Here is a tiny trained network, its code and every weight. The questions are about switching its units off for an input and a target symbol, where a switched-off unit gives its printed mean instead of its output.

import numpy as np


def w(rows, s, z=0):
    codes = np.array(rows[::2]) - 128.0
    scale = np.full(codes.shape[1], s)
    scale[-1] = z or s
    return codes * scale


def norm(h):
    return h / np.sqrt((h * h).mean(-1, keepdims=True) + 1e-5)


def f(y):
    return np.maximum(y, 0)


def softmax(a):
    e = np.exp(a - a.max(-1, keepdims=True))
    return e / e.sum(-1, keepdims=True)


def log_softmax(a):
    a = a - a.max(-1, keepdims=True)
    return a - np.log(np.exp(a).sum(-1, keepdims=True))


def net(x, mask):
    ids = ['δεθλτψω'.index(c) for c in x.split()]
    T = len(ids)
    res = E[ids] + P[:T]
    u = 0
    for l in range(2):
        q, k, v = (norm(res) @ M[l].T for M in (Q, K, V))
        z = softmax(np.where(np.tri(T) > 0, q @ k.T / 2**0.5, -1e9)) @ v
        res = res + np.where(mask[u], z, O[l][:, -1]) @ O[l][:, :-1]
        u += 1
        y = f(norm(res) @ A[l][:, :-1].T + A[l][:, -1])
        res = res + np.where(mask[u : u + 12], y, B[l][:, -1]) @ B[l][:, :-1]
        u += 12
    return log_softmax(norm(res)[-1] @ U[:, :-1].T + U[:, -1])


Q, K, V, O, A, B = {}, {}, {}, {}, {}, {}
E = w([
[136,151,144,71],'δ',
[125,195,111,84],'ε',
[81,152,126,4],'θ',
[122,87,151,107],'λ',
[214,198,170,127],'τ',
[145,145,162,180],'ψ',
[249,38,85,95],'ω',
],0.011)
P = w([
[65,174,244,31],'0',
[33,154,212,71],'1',
[45,120,151,66],'2',
[42,105,85,40],'3',
[51,99,57,49],'4',
[49,90,23,56],'5',
[63,103,28,44],'6',
[62,112,2,35],'7',
],0.0029)
Q[0] = w([
[191,177,137,47],'L0H1',
[82,169,254,139],'L0H1',
],0.0087)
K[0] = w([
[153,109,1,201],'L0H1',
[78,132,178,196],'L0H1',
],0.0066)
V[0] = w([
[73,208,229,63],'L0H1',
[27,170,210,254],'L0H1',
],0.0059)
O[0] = w([
[71,143,124,204,254],'L0H1',
[147,149,2,149,7],'L0H1',
],0.0082,0.0045)
A[0] = w([
[126,202,128,45,110],'L0N1',
[84,22,146,169,85],'L0N2',
[158,120,33,225,169],'L0N3',
[220,178,228,109,188],'L0N4',
[154,126,48,232,153],'L0N5',
[177,157,156,134,69],'L0N6',
[253,127,112,50,166],'L0N7',
[116,148,87,157,179],'L0N8',
[220,22,127,112,98],'L0N9',
[218,182,159,144,27],'L0N10',
[74,154,148,106,110],'L0N11',
[152,114,1,110,249],'L0N12',
],0.0083,0.002)
B[0] = w([
[115,172,163,208,207],'L0N1',
[132,221,103,87,149],'L0N2',
[252,51,107,60,146],'L0N3',
[79,140,36,175,255],'L0N4',
[219,41,81,53,147],'L0N5',
[116,137,95,126,162],'L0N6',
[78,35,127,104,178],'L0N7',
[147,92,127,101,144],'L0N8',
[49,67,179,103,158],'L0N9',
[102,176,70,101,180],'L0N10',
[160,146,157,154,188],'L0N11',
[240,82,95,121,140],'L0N12',
],0.014,0.0075)
Q[1] = w([
[94,252,118,185],'L1H1',
[105,143,161,191],'L1H1',
],0.017)
K[1] = w([
[24,2,38,10],'L1H1',
[63,176,141,35],'L1H1',
],0.0092)
V[1] = w([
[142,58,179,230],'L1H1',
[142,121,251,56],'L1H1',
],0.012)
O[1] = w([
[179,51,134,253,85],'L1H1',
[215,66,209,40,3],'L1H1',
],0.0067,0.005)
A[1] = w([
[126,192,215,81,93],'L1N1',
[14,4,108,3,26],'L1N2',
[57,46,167,42,80],'L1N3',
[93,67,21,185,60],'L1N4',
[108,97,143,86,54],'L1N5',
[62,28,231,124,79],'L1N6',
[106,86,184,22,117],'L1N7',
[26,153,62,99,6],'L1N8',
[102,207,144,5,59],'L1N9',
[243,241,42,221,142],'L1N10',
[25,166,171,186,190],'L1N11',
[80,83,111,3,197],'L1N12',
],0.0055,0.002)
B[1] = w([
[138,198,170,91,169],'L1N1',
[71,9,163,77,171],'L1N2',
[102,161,96,172,163],'L1N3',
[117,189,195,70,180],'L1N4',
[115,127,116,150,137],'L1N5',
[99,130,104,208,174],'L1N6',
[77,160,105,119,164],'L1N7',
[142,205,131,183,190],'L1N8',
[183,98,86,102,155],'L1N9',
[194,100,84,65,204],'L1N10',
[157,58,92,121,255],'L1N11',
[91,79,112,73,169],'L1N12',
],0.013,0.006)
U = w([
[139,70,129,222,4],'δ',
[241,133,149,220,77],'ε',
[130,184,241,146,176],'θ',
[140,179,151,1,47],'λ',
[94,197,31,154,189],'τ',
[244,85,73,63,185],'ψ',
[59,36,130,98,176],'ω',
],0.0092,0.003)

Each question gives the input, a string of symbols that net reads in full, and the target symbol t.
The units are the heads (2 rows each of Q, K, V and O) and the neurons (one row each of A and B). Each row of codes is followed by its name. A weight is (code - 128) times the scale printed after its matrix; where a second scale follows, it is the last column's (O, A, B and U).
mask holds one flag per unit, layer by layer, with each layer's heads first. A switched-off unit (its flag False) gives its mean, the last column of its rows in O or B, instead of its output. The means were averaged over made-up inputs and are rounded, as every weight is.
A unit's drop is (log p(t) with every unit on - log p(t) with that unit switched off) / (log p(t) with every unit on - log p(t) with every unit switched off).
The circuit of an input: a set's keep is (log p(t) with only the set's units on - log p(t) with every unit switched off) / (log p(t) with every unit on - log p(t) with every unit switched off). Starting from the 12 units with the biggest drops (on a tie, the unit counted first), units are removed one at a time, each time the one whose removal leaves the highest keep (on an exact tie, the one counted first), for as long as the keep stays at least 0.8.
units of the circuit, in order: the units of the circuit, biggest drop first
most important unit: the unit with the biggest drop
k most important neurons: the k neurons with the biggest drops, biggest first
k most important neurons of layer l: the k neurons of layer l with the biggest drops, biggest first
drop when u is switched off: that unit's drop, to one decimal
input τ τ ω ε τ θ, target θ: most important unit : L0N4
input τ ψ τ δ ω δ ω τ, target ω: units of the circuit, in order : (L0N7; L0H1)
input θ λ τ ε τ ψ ε, target ψ: units of the circuit, in order : (L0H1; L0N4; L0N12)
input δ τ λ ε δ, target λ: units of the circuit, in order : (L0N2; L1H1; L0N1; L0N4)
input ε λ θ, target λ: 4 most important neurons of layer 0 : (L0N2; L0N4; L0N1; L0N7)
input ω ε τ λ, target λ: 3 most important neurons of layer 0 : (L0N2; L0N1; L0N7)
input θ θ ψ τ ε, target ψ: 2 most important neurons of layer 0 : (L0N4; L0N12)
input τ τ ω ω δ, target ω: units of the circuit, in order : (L0H1; L1N2)
input θ τ τ τ λ τ ψ δ, target ψ: 3 most important neurons : (L0N12; L1N10; L0N4)
input θ θ λ δ ψ λ, target λ: units of the circuit, in order : (L0N2; L0N4)
input ε ω ε, target ε: 4 most important neurons : (L0N9; L0N7; L0N10; L0N1)
input δ λ θ, target λ: units of the circuit, in order : (L0N4; L0N7)
input θ λ δ, target λ: units of the circuit, in order : (L1H1; L0N4)
input λ θ λ τ θ ω ω τ, target ω: 3 most important neurons : (L0N7; L0N9; L1N2)
input ψ θ τ, target ψ: units of the circuit, in order : (L0H1; L0N3)
input θ ε θ θ δ, target θ: 2 most important neurons : (L0N4; L0N10)
input τ ψ τ τ δ ω θ δ, target δ: most important neuron of layer 0 : (L0N1)
input τ θ ε ψ λ, target ψ: 3 most important neurons : (L0N2; L0N4; L1N9)
input τ λ ω τ τ τ ψ θ, target θ: 2 most important neurons : (L0N4; L0N1)
input ω θ ω λ τ ε, target δ: 2 most important neurons : (L0N4; L0N10)
input τ ψ ω, target ω: most important unit : L1N2
input θ ψ τ τ, target ψ: 2 most important neurons : (L0N3; L0N5)
input ψ ψ τ θ, target ψ: 3 most important neurons of layer 0 : (L0N12; L0N4; L0N7)
input τ ε ψ θ, target ψ: 2 most important neurons : (L0N4; L0N12)
input θ θ ε, target θ: 2 most important neurons : (L0N4; L0N10)
input ε λ θ ε ε, target θ: drop when L0N7 is switched off : 0.2
